Below are the code and all the weights of a small trained network. Each question names an input and a target symbol and asks about switching units off, where a switched-off unit gives its printed mean instead of its output.

import numpy as np


def w(rows, s, z=0):
    codes = np.array(rows[::2]) - 128.0
    scale = np.full(codes.shape[1], s)
    scale[-1] = z or s
    return codes * scale


def norm(h):
    return h / np.sqrt((h * h).mean(-1, keepdims=True) + 1e-5)


def f(y):
    return np.maximum(y, 0)


def softmax(a):
    e = np.exp(a - a.max(-1, keepdims=True))
    return e / e.sum(-1, keepdims=True)


def log_softmax(a):
    a = a - a.max(-1, keepdims=True)
    return a - np.log(np.exp(a).sum(-1, keepdims=True))


def net(x, mask):
    ids = ['δεζηθξστψ'.index(c) for c in x.split()]
    T = len(ids)
    res = E[ids] + P[:T]
    u = 0
    for l in range(2):
        r = norm(res)
        for j in range(3):
            rows = slice(3 * j, 3 * j + 3)
            q, k, v = (r @ M[l][rows].T for M in (Q, K, V))
            z = softmax(np.where(np.tri(T) > 0, q @ k.T / 3**0.5, -1e9)) @ v
            o = O[l][rows]
            res = res + np.where(mask[u + j], z, o[:, -1]) @ o[:, :-1]
        u += 3
        y = f(norm(res) @ A[l][:, :-1].T + A[l][:, -1])
        res = res + np.where(mask[u : u + 4], y, B[l][:, -1]) @ B[l][:, :-1]
        u += 4
    return log_softmax(norm(res)[-1] @ U[:, :-1].T + U[:, -1])


Q, K, V, O, A, B = {}, {}, {}, {}, {}, {}
E = w([
[140,107,165],'δ',
[82,80,126],'ε',
[141,109,56],'ζ',
[139,114,62],'η',
[79,71,122],'θ',
[80,4,68],'ξ',
[122,71,94],'σ',
[113,50,68],'τ',
[143,108,59],'ψ',
],0.0034)
P = w([
[135,121,148],'0',
[88,132,118],'1',
[131,140,198],'2',
[104,158,109],'3',
[160,3,154],'4',
[135,114,96],'5',
[221,94,74],'6',
[128,129,124],'7',
],0.013)
Q[0] = w([
[130,193,237],'L0H1',
[196,206,28],'L0H1',
[59,43,64],'L0H1',
[4,68,62],'L0H2',
[167,72,176],'L0H2',
[50,179,54],'L0H2',
[151,159,158],'L0H3',
[167,130,161],'L0H3',
[199,65,163],'L0H3',
],0.019)
K[0] = w([
[204,64,197],'L0H1',
[175,248,120],'L0H1',
[7,123,104],'L0H1',
[84,213,45],'L0H2',
[148,65,102],'L0H2',
[91,230,140],'L0H2',
[123,107,190],'L0H3',
[141,86,165],'L0H3',
[174,56,104],'L0H3',
],0.019)
V[0] = w([
[240,71,49],'L0H1',
[98,48,77],'L0H1',
[66,38,81],'L0H1',
[175,70,201],'L0H2',
[122,127,108],'L0H2',
[137,86,83],'L0H2',
[141,12,64],'L0H3',
[126,162,147],'L0H3',
[126,156,141],'L0H3',
],0.011)
O[0] = w([
[97,255,217,38],'L0H1',
[170,232,84,195],'L0H1',
[187,229,52,232],'L0H1',
[24,12,103,146],'L0H2',
[138,136,146,133],'L0H2',
[104,97,191,161],'L0H2',
[198,69,233,254],'L0H3',
[106,149,95,91],'L0H3',
[110,144,102,98],'L0H3',
],0.0092,0.0075)
A[0] = w([
[38,226,83,161],'L0N1',
[9,116,31,222],'L0N2',
[172,81,117,51],'L0N3',
[81,170,112,7],'L0N4',
],0.012,0.0018)
B[0] = w([
[248,105,80,164],'L0N1',
[56,248,10,206],'L0N2',
[177,146,81,253],'L0N3',
[113,102,55,130],'L0N4',
],0.012,0.0037)
Q[1] = w([
[55,67,91],'L1H1',
[135,136,20],'L1H1',
[8,174,10],'L1H1',
[75,110,125],'L1H2',
[191,71,231],'L1H2',
[216,25,95],'L1H2',
[79,147,84],'L1H3',
[185,210,220],'L1H3',
[64,208,143],'L1H3',
],0.016)
K[1] = w([
[62,100,108],'L1H1',
[100,169,39],'L1H1',
[4,234,96],'L1H1',
[98,122,104],'L1H2',
[179,44,94],'L1H2',
[213,103,28],'L1H2',
[70,153,158],'L1H3',
[142,31,151],'L1H3',
[53,89,158],'L1H3',
],0.018)
V[1] = w([
[227,186,108],'L1H1',
[173,154,120],'L1H1',
[4,60,143],'L1H1',
[229,248,84],'L1H2',
[160,221,79],'L1H2',
[19,86,117],'L1H2',
[211,9,152],'L1H3',
[200,2,148],'L1H3',
[198,204,165],'L1H3',
],0.0099)
O[1] = w([
[66,129,80,230],'L1H1',
[92,130,102,174],'L1H1',
[231,122,193,3],'L1H1',
[18,212,97,245],'L1H2',
[50,134,106,168],'L1H2',
[173,17,139,9],'L1H2',
[169,118,6,191],'L1H3',
[161,111,15,180],'L1H3',
[155,206,189,191],'L1H3',
],0.011,0.0049)
A[1] = w([
[122,164,220,72],'L1N1',
[68,28,232,138],'L1N2',
[6,142,205,250],'L1N3',
[60,14,109,178],'L1N4',
],0.017,0.0023)
B[1] = w([
[159,204,197,149],'L1N1',
[17,234,244,253],'L1N2',
[199,35,63,218],'L1N3',
[119,6,67,245],'L1N4',
],0.019,0.0058)
U = w([
[2,56,182,172],'δ',
[107,53,120,5],'ε',
[129,162,195,118],'ζ',
[117,151,186,101],'η',
[130,35,91,51],'θ',
[25,190,69,131],'ξ',
[226,84,133,228],'σ',
[181,217,100,147],'τ',
[125,170,205,118],'ψ',
],0.0099,0.0028)

Each question gives the input, a string of symbols that net reads in full, and the target symbol t.
The units are the heads (3 rows each of Q, K, V and O) and the neurons (one row each of A and B). Each row of codes is followed by its name. A weight is (code - 128) times the scale printed after its matrix; where a second scale follows, it is the last column's (O, A, B and U).
mask holds one flag per unit, layer by layer, with each layer's heads first. A switched-off unit (its flag False) gives its mean, the last column of its rows in O or B, instead of its output. The means were averaged over made-up inputs and are rounded, as every weight is.
A unit's drop is (log p(t) with every unit on - log p(t) with that unit switched off) / (log p(t) with every unit on - log p(t) with every unit switched off).
The circuit of an input: a set's keep is (log p(t) with only the set's units on - log p(t) with every unit switched off) / (log p(t) with every unit on - log p(t) with every unit switched off). Starting from the 12 units with the biggest drops (on a tie, the unit counted first), units are removed one at a time, each time the one whose removal leaves the highest keep (on an exact tie, the one counted first), for as long as the keep stays at least 0.8.
units of the circuit, in order: the units of the circuit, biggest drop first
k most important neurons: the k neurons with the biggest drops, biggest first
top k neurons in layer l: the k neurons of layer l with the biggest drops, biggest first
heads that matter: for each layer, one digit per head in row order, 1 if its drop is at least 0.15 and else 0, layers parted by /
input ψ δ σ ψ ψ, target δ: heads that matter	111 / 001
input δ θ δ σ σ ζ ξ, target σ: 3 most important neurons	L1N2; L1N4; L0N3
input τ ζ ξ, target τ: top 2 neurons in layer 0	L0N3; L0N1
input σ δ θ δ η δ ζ σ, target τ: heads that matter	011 / 000
input θ δ ψ, target θ: units of the circuit, in order	L0H2; L1N3; L1H3
input δ ζ ε σ η δ ξ, target σ: heads that matter	011 / 001
input θ θ ξ, target θ: heads that matter	011 / 001
input δ δ δ θ τ δ θ τ, target τ: heads that matter	011 / 000
input θ θ ψ δ δ θ ε, target δ: 2 most important neurons	L1N2; L1N4
input τ ε σ σ θ δ τ, target σ: 4 most important neurons	L1N2; L0N3; L1N4; L1N3
input ψ δ τ δ σ, target δ: 3 most important neurons	L1N2; L0N2; L1N4
input σ δ ζ ε η, target δ: top 3 neurons in layer 1	L1N2; L1N4; L1N3
input δ σ δ ζ ξ ξ δ ζ, target τ: heads that matter	110 / 000
input σ δ σ, target σ: units of the circuit, in order	L0H2; L1H1; L1H2
input τ σ ζ, target τ: heads that matter	111 / 001
input τ τ δ θ ψ, target τ: top 2 neurons in layer 0	L0N3; L0N1
input ψ ψ ξ ε δ δ, target τ: heads that matter	111 / 000
input θ δ θ, target θ: units of the circuit, in order	L1N3; L0H2; L1H3
input η δ τ σ δ, target δ: heads that matter	111 / 101
input ψ δ δ τ ζ, target δ: 4 most important neurons	L1N2; L1N4; L0N1; L0N3
input δ δ δ σ τ θ η, target σ: 3 most important neurons	L1N2; L0N2; L1N4
input δ τ ψ ξ σ σ, target τ: 2 most important neurons	L0N2; L1N4
input σ τ δ ζ δ, target τ: units of the circuit, in order	L0H1; L1N4
